Here is a tiny trained network, its code and every weight. The questions are about switching its units off for an input and a target symbol, where a switched-off unit gives its printed mean instead of its output.

import numpy as np


def w(rows, s, z=0):
    codes = np.array(rows[::2]) - 128.0
    scale = np.full(codes.shape[1], s)
    scale[-1] = z or s
    return codes * scale


def norm(h):
    return h / np.sqrt((h * h).mean(-1, keepdims=True) + 1e-5)


def f(y):
    return y / 2 * (1 + np.tanh(0.7978845608 * (y + 0.044715 * y**3)))


def softmax(a):
    e = np.exp(a - a.max(-1, keepdims=True))
    return e / e.sum(-1, keepdims=True)


def log_softmax(a):
    a = a - a.max(-1, keepdims=True)
    return a - np.log(np.exp(a).sum(-1, keepdims=True))


def net(x, mask):
    ids = ['αβγεζηλμξστφψω'.index(c) for c in x.split()]
    T = len(ids)
    res = E[ids] + P[:T]
    u = 0
    for l in range(2):
        r = norm(res)
        for j in range(2):
            rows = slice(3 * j, 3 * j + 3)
            q, k, v = (r @ M[l][rows].T for M in (Q, K, V))
            z = softmax(np.where(np.tri(T) > 0, q @ k.T / 3**0.5, -1e9)) @ v
            o = O[l][rows]
            res = res + np.where(mask[u + j], z, o[:, -1]) @ o[:, :-1]
        u += 2
        y = f(norm(res) @ A[l][:, :-1].T + A[l][:, -1])
        res = res + np.where(mask[u : u + 8], y, B[l][:, -1]) @ B[l][:, :-1]
        u += 8
    return log_softmax(norm(res)[-1] @ U[:, :-1].T + U[:, -1])


Q, K, V, O, A, B = {}, {}, {}, {}, {}, {}
E = w([
[93,100,132,143,105,161,64,189,59,197,112],'α',
[98,100,148,137,109,194,147,128,83,148,105],'β',
[64,182,183,112,128,197,203,73,83,114,84],'γ',
[97,125,122,109,80,174,119,146,64,193,110],'ε',
[63,155,152,110,118,99,149,124,125,214,155],'ζ',
[107,99,102,118,155,151,130,131,114,172,155],'η',
[88,202,55,92,122,87,103,92,144,153,166],'λ',
[93,103,39,167,65,178,136,89,60,89,137],'μ',
[172,138,64,170,102,146,91,178,136,96,161],'ξ',
[105,85,121,87,176,58,192,69,41,237,164],'σ',
[135,161,117,167,112,73,192,81,173,148,187],'τ',
[114,202,147,83,152,207,163,145,178,52,126],'φ',
[88,124,75,216,206,114,90,117,146,99,137],'ψ',
[239,48,197,161,254,55,98,250,80,252,94],'ω',
],0.014)
P = w([
[113,71,121,81,113,152,81,116,140,126,150],'0',
[200,187,96,191,162,14,122,173,42,90,132],'1',
[144,209,98,151,102,209,99,93,116,214,110],'2',
[71,155,24,197,76,152,245,187,113,37,117],'3',
[176,166,188,188,106,26,83,118,128,80,157],'4',
[174,194,128,152,111,206,123,94,151,206,65],'5',
[103,116,65,167,96,156,248,181,186,158,89],'6',
],0.012)
Q[0] = w([
[149,94,156,116,118,159,126,59,176,137,90],'L0H0',
[151,178,222,106,120,124,1,36,89,99,175],'L0H0',
[63,53,140,135,83,78,149,144,134,79,157],'L0H0',
[121,120,107,161,160,167,126,95,145,117,46],'L0H1',
[154,181,116,103,142,129,95,133,108,154,133],'L0H1',
[83,118,118,147,125,126,195,220,129,138,152],'L0H1',
],0.0095)
K[0] = w([
[154,84,167,60,135,181,104,99,158,91,155],'L0H0',
[117,127,193,121,83,126,79,122,89,78,255],'L0H0',
[90,132,107,180,127,103,86,93,104,127,69],'L0H0',
[122,117,88,126,173,137,98,104,141,155,46],'L0H1',
[91,125,103,122,159,95,115,148,48,110,157],'L0H1',
[226,161,164,165,111,115,150,161,202,142,60],'L0H1',
],0.0097)
V[0] = w([
[126,83,143,48,145,152,61,97,180,61,102],'L0H0',
[160,162,112,176,34,115,74,107,107,124,27],'L0H0',
[71,138,115,254,241,93,20,116,117,102,189],'L0H0',
[107,146,158,214,133,110,135,65,21,180,145],'L0H1',
[195,155,156,189,139,83,137,129,86,156,117],'L0H1',
[78,187,144,139,112,148,95,58,105,163,164],'L0H1',
],0.0057)
O[0] = w([
[249,124,85,108,143,63,119,226,63,173,16,5],'L0H0',
[159,131,84,227,218,146,84,165,154,206,245,146],'L0H0',
[116,95,220,3,106,182,216,224,112,172,70,231],'L0H0',
[177,161,92,155,137,126,140,131,109,238,33,254],'L0H1',
[88,172,38,167,168,177,174,209,122,5,162,184],'L0H1',
[96,204,140,87,135,109,119,217,172,225,162,186],'L0H1',
],0.0056,0.0042)
A[0] = w([
[133,95,192,204,180,135,140,175,55,167,140,173],'L0N0',
[128,164,137,210,92,69,171,115,41,102,131,121],'L0N1',
[105,94,97,130,89,184,140,131,108,107,152,96],'L0N2',
[135,141,119,109,74,86,133,148,42,157,134,253],'L0N3',
[73,117,183,68,201,161,135,191,143,83,141,56],'L0N4',
[99,238,157,106,151,68,139,80,125,96,116,184],'L0N5',
[160,185,164,148,154,94,106,178,188,63,138,10],'L0N6',
[81,136,216,171,166,2,199,154,140,64,84,60],'L0N7',
],0.0083,0.0013)
B[0] = w([
[56,181,82,157,58,113,136,52,162,43,137,254],'L0N0',
[194,184,117,70,121,100,113,207,175,51,176,213],'L0N1',
[93,95,125,111,173,102,193,117,198,125,141,173],'L0N2',
[170,146,130,187,226,120,93,170,130,33,115,195],'L0N3',
[118,141,78,138,83,165,184,188,142,141,69,177],'L0N4',
[121,1,128,231,154,197,159,180,67,85,152,196],'L0N5',
[131,125,154,195,222,199,161,55,142,117,140,150],'L0N6',
[201,143,39,130,132,89,164,138,179,82,91,212],'L0N7',
],0.0078,0.0058)
Q[1] = w([
[105,92,68,99,160,203,160,86,140,179,153],'L1H0',
[213,198,219,108,118,184,45,66,29,243,50],'L1H0',
[138,160,251,173,50,132,13,57,106,96,169],'L1H0',
[148,83,109,118,188,182,169,78,165,216,7],'L1H1',
[35,86,56,236,138,161,254,98,252,154,175],'L1H1',
[238,188,132,228,104,197,58,74,39,220,102],'L1H1',
],0.0065)
K[1] = w([
[170,94,141,94,188,86,118,99,156,167,107],'L1H0',
[105,66,115,22,102,168,51,214,71,137,135],'L1H0',
[103,144,158,141,64,106,96,127,47,116,177],'L1H0',
[120,56,59,51,151,107,148,116,131,193,87],'L1H1',
[128,88,194,171,172,127,121,126,254,115,79],'L1H1',
[104,16,138,92,88,141,71,123,83,103,159],'L1H1',
],0.0091)
V[1] = w([
[16,166,152,108,145,155,100,196,148,76,108],'L1H0',
[56,193,5,79,166,150,177,31,40,84,137],'L1H0',
[159,145,167,47,144,26,129,113,110,165,146],'L1H0',
[107,117,211,126,159,188,179,146,21,148,199],'L1H1',
[135,133,151,183,213,254,163,104,135,129,32],'L1H1',
[134,129,77,67,163,243,146,202,136,112,194],'L1H1',
],0.0077)
O[1] = w([
[101,64,70,75,101,193,23,181,144,116,199,185],'L1H0',
[13,118,165,95,138,98,121,32,65,217,16,182],'L1H0',
[69,207,140,153,102,99,98,50,129,9,151,1],'L1H0',
[120,88,152,230,149,116,98,99,2,132,211,68],'L1H1',
[53,184,102,65,245,151,97,107,167,39,113,191],'L1H1',
[238,153,231,97,94,148,36,36,87,231,183,190],'L1H1',
],0.0073,0.0063)
A[1] = w([
[99,99,85,139,101,142,127,92,97,196,136,38],'L1N0',
[117,135,147,72,126,19,100,159,148,89,149,107],'L1N1',
[111,192,116,152,145,194,141,140,148,166,144,117],'L1N2',
[183,127,129,160,141,74,135,133,107,12,114,37],'L1N3',
[99,128,188,118,129,192,107,82,123,166,167,164],'L1N4',
[140,29,130,100,146,88,133,189,85,78,134,132],'L1N5',
[22,150,145,138,81,83,146,43,108,103,94,3],'L1N6',
[130,203,212,128,102,129,84,114,149,136,205,137],'L1N7',
],0.012,0.0057)
B[1] = w([
[180,95,139,225,111,172,150,107,149,153,108,158],'L1N0',
[228,164,89,145,147,145,119,141,111,206,159,138],'L1N1',
[124,85,170,101,104,58,140,120,123,125,142,255],'L1N2',
[112,94,177,96,87,172,61,108,145,160,112,172],'L1N3',
[146,176,66,131,166,114,74,115,162,110,156,180],'L1N4',
[75,163,153,146,119,88,189,67,97,118,125,159],'L1N5',
[175,73,1,81,95,111,90,63,73,126,104,140],'L1N6',
[64,129,107,101,154,179,175,92,132,106,113,172],'L1N7',
],0.015,0.009)
U = w([
[201,38,119,108,110,112,115,145,187,109,202,84],'α',
[128,173,50,160,137,107,188,168,164,44,97,121],'β',
[99,153,130,168,207,107,114,139,81,147,133,250],'γ',
[144,141,163,123,84,2,182,103,132,116,163,166],'ε',
[97,131,99,174,79,139,88,194,123,89,157,139],'ζ',
[92,111,179,131,106,149,78,83,146,96,82,144],'η',
[60,225,112,181,84,155,166,76,138,153,143,7],'λ',
[131,199,167,101,119,76,114,61,122,216,112,138],'μ',
[168,195,68,138,132,182,175,132,123,191,161,83],'ξ',
[156,85,61,106,94,81,119,67,101,99,111,138],'σ',
[165,77,105,189,167,216,175,149,107,158,93,109],'τ',
[190,175,109,141,144,93,63,165,151,130,94,241],'φ',
[116,157,125,49,162,96,78,68,184,78,188,79],'ψ',
[91,107,156,27,141,125,153,157,132,205,116,120],'ω',
],0.0086,0.0026)

Each question gives the input, a string of symbols that net reads in full, and the target symbol t.
The units are the heads (3 rows each of Q, K, V and O) and the neurons (one row each of A and B). Each row of codes is followed by its name. A weight is (code - 128) times the scale printed after its matrix; where a second scale follows, it is the last column's (O, A, B and U).
mask holds one flag per unit, layer by layer, with each layer's heads first. A switched-off unit (its flag False) gives its mean, the last column of its rows in O or B, instead of its output. The means were averaged over made-up inputs and are rounded, as every weight is.
A unit's drop is (log p(t) with every unit on - log p(t) with that unit switched off) / (log p(t) with every unit on - log p(t) with every unit switched off).
most important unit: the unit with the biggest drop
k most important neurons: the k neurons with the biggest drops, biggest first
top k neurons in layer l: the k neurons of layer l with the biggest drops, biggest first
which heads matter: for each layer, one digit per head in row order, 1 if its drop is at least 0.15 and else 0, layers parted by /
input λ ψ ψ ψ α ε, target λ: most important unit	L1H0
input λ ψ λ γ η ψ, target λ: 3 most important neurons	L0N0; L1N7; L0N7
input ε ψ μ ψ α, target ζ: 3 most important neurons	L0N0; L0N7; L0N3
input α σ ξ α, target σ: 2 most important neurons	L1N6; L0N7
input λ φ ζ, target λ: 2 most important neurons	L0N0; L1N7
input ε ω φ ε η λ, target ε: which heads matter	11 / 11
input α σ λ ε ω ω γ, target β: which heads matter	00 / 01
input ε ε τ ψ α σ, target ε: 2 most important neurons	L0N0; L0N3
input λ η σ ψ β ω, target λ: which heads matter	01 / 11
input γ ω β η τ β, target γ: top 2 neurons in layer 0	L0N5; L0N0
input ψ ε ω ξ λ γ, target ψ: which heads matter	10 / 10
input ζ ψ α ζ ω τ, target ζ: which heads matter	11 / 11
input λ η γ α σ, target μ: top 3 neurons in layer 0	L0N1; L0N3; L0N5
input μ λ μ ζ γ, target η: most important unit	L0N5
input φ τ γ τ γ, target η: which heads matter	00 / 00
input λ γ λ φ ε λ, target λ: which heads matter	11 / 11
input η α λ ω, target β: top 2 neurons in layer 0	L0N0; L0N7
input ψ α λ μ ω α, target ψ: which heads matter	10 / 10
input γ ζ ψ, target γ: which heads matter	11 / 01
input ψ α φ α, target ψ: 2 most important neurons	L1N4; L0N0
input ζ ε γ, target ζ: 2 most important neurons	L0N0; L0N5
input γ α τ ω α μ, target γ: most important unit	L1H1
input ξ ψ ω ψ τ, target α: top 2 neurons in layer 1	L1N3; L1N7
input ε ψ ψ ψ η ω, target ε: which heads matter	11 / 10
input β ζ α ψ ξ σ, target β: which heads matter	11 / 01
input ω γ η ω, target β: which heads matter	10 / 10
